Each row has a name. Each question is about the rows just above it.

pez: [107 107 133 149 156]
Lezaf: [103  90 180  72 109]
teza: [107  98 133 149 159]
Does one of the named rows hold [107 107] side by side, in this order?	yes
Among the named rows, does one hold [156 149 133] next to each other, in this order?	no
Whose row is [107  98 133 149 159]?	teza
Among the named rows, does one hold [156 149 133 107 107] next to each other, in this order?	no

nom: [101 180 156  87 164 102 100 135 180 113 107 120 114  82 108 108 148  87
 106 137  92 176 119  90 125 134 174  95 167 159  87 137  73 130 152  94]
taz: [112 119 124  99  89 116 121  99 123 157 167 101  95 119 173 169 159 145
 142 110 157 140  80  82  85 152 103 146 112 158 104 175 163 151 157 110]
gifit: [175  85 136 177 117 149 113 145 116  82 180 169 121 117 181  98  96 129
  73 159  74 132 128 117 138 116 164 158 154  78  79  78  75 158 133 107]
Bav: [156 183  79 101 129 141  77  80 146 101 115 101 100  96 121 126 126 178
  85 165  93 175 174 179  76 147  74  82  83 171 117 111  87 157 170 126]
fese: [138 163 150 144 147 116  98 120  76  95 101  83 136 126 174 102 135  87
 112 162 137 151  80  92  81 149 147 121  95 129  83 180 180 130 124 149]
bugi: [146 121  75 152 109 111 150 116 110  78 141 126 120 168 140  86  90 146
 103 121 181 161 166 182 180  89  73 176 107 108 122 139 172 176  83 148]
nin: [171 104 170  97 106 113 136 176  87 110 161 150 140 172 106 167  75 108
  78 134  77 148 157 122 109 127 162 164 102 161  79 110 123 159 103 131]
pove: [ 94 168 146 118  94  92 107 104  73 159 154 122 162  98  77  85  98 177
 105  97 179 148 178  97 122 109  94  93 157 126 132  74  83 110 130 171]
zin: [161 100  90 120 163 155 155 132 128 123 165 134 128 174 175 156 116  74
  91 150 107 146 179 182 154 107 136 104  75 107 116 112 153 144 108 112]
Bamu: [ 99 171 110 172 127 124 144 164 118 131 145 179  79 158 113 156 124 171
 111 144 181 151 123 139 101  90 180  89 160 117 135 117 166  89 127 168]
deduf: [138 125 146  93 103 172 117 149 128  85 160 170  83 149  80 123 139 147
  97 106 168 116 163 168 102 183 159 142 181 144  96 166 155  85  99 121]
Move every entry of [148  87 106 137] by -1 step of 1.	[147  86 105 136]
Shift each entry of [180 169 121] by +1 times 1:	[181 170 122]
Among the named rows, does one hold [120 107 113] next to each other, in this order?	no

gazil: [135 135 134 158 118 127 112 128 118]
fegu: [136 129 120 118 128 137 135 128 125]
zifu: [135 128 117 116 128 136 121 157 126]
Dusis: [143 158 148  96 124 136 116 130  92]
kaga: [147 158 143  90 125 142 112 134 128]
mipal: [128 128 136  86 121 147 100 153  91]
vubos: [135 128 117 118 130 140 117 135 126]
Among the named rows, does one hold [ 86 121 147] next to each other, in this order?	yes
Shared by Dusis and gazil:	[158]
Shared by vubos and kaga:	[128]
Shared by gazil and Dusis:	[158]

dimiz: [ 80  79 144  91 183 140]
pel: [132 123 117 131 144 126]
meda: [126 121 156  92 137 102]
mok: [166 119 160 105 102  78]
Does one of the named rows hold [ 79 144] side by side, in this order?	yes
Shared by mok and meda:	[102]
Is [126 121] printed in one of the named rows, side by side and in this order?	yes
Among the named rows, does one hold [121 156  92 137] next to each other, in this order?	yes
Shift each entry of [121 156  92] by +1 times 1:	[122 157  93]
Move every entry of [117 131 144] by +1 step of 1.	[118 132 145]

Lib: [142 120 113 145 139 150 132]
suza: [146 132 134 118  74 136 123]
musa: [148 104 103 123 105 125 140]
sed: [118 127 129 141 140 122 143]
nale: [116 139 146 137 125 124 128]
vudu: [148 123 121 121  95 137 135]
Zugep: [126 147 148 114 117 130 136]
guka: [156  93  98 132 111 127 146]
bezod: [147 132 137 114  78 139 128]
tol: [121 155 139 116 143 127 148]
senop: [133 141 141 110 109 131 141]
Lide: [122 158 129  97 145 126 156]
Among the named rows, does one hold [143 122 140] next to each other, in this order?	no
Among the named rows, does one hold [113 145 139 150 132] next to each other, in this order?	yes

Lunaz: [114 169 159 154 157 147 149 149 146]
Pemu: [135  97 102 103 136 111  98 103 102]
mani: [102 121 122 110 108 107 112 137 102]
Kav: [142  91  99 110 104 116 120 118 119]
ton: [140  96 101 111  99 104 105 108 112]
sas: [136 151 131 131 138 121 121 126 123]
Leka: [153  94 102  98 104 110 108 104 117]
vene: [127 122 114 125 115 126 117 118 116]
nuvez: [114 157 152 126 143 129 124 131 130]
Mive: [132  98 110 100 109 109 114  98 105]
pigus: [137 133 119 124 103 113 110 103  96]
Tad: [114 143 134 135 114 124 139 137 111]
Shared by Pemu and mani:	[102]
Move every entry of [115 126] by -1 step of 1.	[114 125]
The one value in sas and Pemu:	[136]

mig: [144 128  87 121 164]
goko: [160  87 145 122 181]
Lotof: [ 92 128 127 128  72]
raku: [169 110 120 122 177]
Shift each entry of [ 87 145] by +1 times 1:	[ 88 146]
The one value in raku and goko:	[122]
Which value is in both mig and goko?	[87]
The one value in Lotof and mig:	[128]
Move every entry of [169 110] by -1 step of 1.	[168 109]

